Each row has a name. After each piece below comes the name of the row it's from, unless a question asks for something else. Each question is about the rows just above it.

j725: [-35.5 -29.1  30.9  -3.7 -20.4  14.3  11.9 -40.9 -47.7  43.8  -8.1 -22.3
  17.8 -26.7   7.8   2.6  26.5   4.9 -12.1 -13.0 -37.9 -41.3  11.6  -6.1
   2.2 -37.2 -15.6 -55.4  -9.9 -36.9  17.1 -12.3 -46.2  -8.1]
j152: [-24.2  47.0  45.9  21.6 -13.8  16.8  -4.3 -42.6  -1.6  18.7 -43.6 -61.8
  19.8  -1.2  23.9 -25.7  50.6 -56.2 -19.9 -72.5 -38.5  26.2 -43.3  18.3
 -10.0 -30.4 -13.0 -24.5 -41.7   4.8 -31.0  -8.8 -34.9   2.9]
j934: [-35.5 -29.1  30.9  -3.7 -20.4  17.1  11.9 -40.9 -47.7  43.8  -8.1 -22.3
  17.8 -26.7   7.8   2.6  26.5   4.9 -12.1 -13.0 -37.9 -41.3  11.6  -6.1
   2.2 -37.2 -15.6  17.8  -9.9  22.2  17.1 -12.3 -46.2  -8.1]
j428: [-18.1 -34.2  -9.9  -5.0  -2.3 -42.9 -25.6 -22.9 -23.7 -27.7 -33.8 -24.1
  17.7  -9.4 -32.4 -13.5 -22.4 -30.9 -19.9 -29.7 -37.0 -36.1 -32.6  -6.7
 -21.8 -17.7  -3.1 -24.7 -41.0 -24.1 -32.8 -21.9 -20.0 -33.9]
j759: [-55.3 -64.5 -48.2 -12.9  31.3 -48.7 -40.7 -21.3 -84.8 -73.5 -25.8 -75.6
 -33.5  -5.6 -62.4 -29.2 -50.1 -35.8 -71.2 -55.3 -42.0 -64.5 -14.6 -16.3
 -19.3  18.3  46.1 -13.1  -9.4 -65.3 -48.4  32.7 -29.4 -18.4]
j442: [-20.6 -56.5 -28.2 -16.0 -23.5 -14.7 -26.8   1.1 -55.7   8.1 -27.7  18.0
 -22.1 -18.4 -33.7 -18.8 -43.9   9.5   0.2   2.2 -40.5 -57.5  29.2 -22.3
 -58.9   5.6 -18.3 -22.5   7.3 -35.2  21.4  13.9 -17.1 -53.2]
j259: [-56.5 -16.9 -11.3  28.4   0.2   6.7 -45.0 -45.5 -78.4   5.1 -49.6 -25.6
 -58.4 -41.1 -30.9  26.4 -28.9  -2.1 -47.6 -44.4 -34.6  40.9  32.4 -13.6
 -55.0 -23.0  15.4 -32.4  30.9 -88.3  -0.9  46.8 -80.8 -17.8]
j320: [-30.9  37.1  40.6  43.6  46.6  41.5  10.0 -43.6  -8.9  -9.3   0.8 -87.6
  21.7   5.2  24.9  39.9  50.8 -26.5 -62.0 -58.6   6.5  73.5 -12.5  34.7
  55.6 -20.6  55.4  -9.7   5.0 -22.7 -29.4  25.9 -38.1  68.8]
Times [17.7] occurs in j934: => 0
How many times does j320 hold [46.6]? => 1

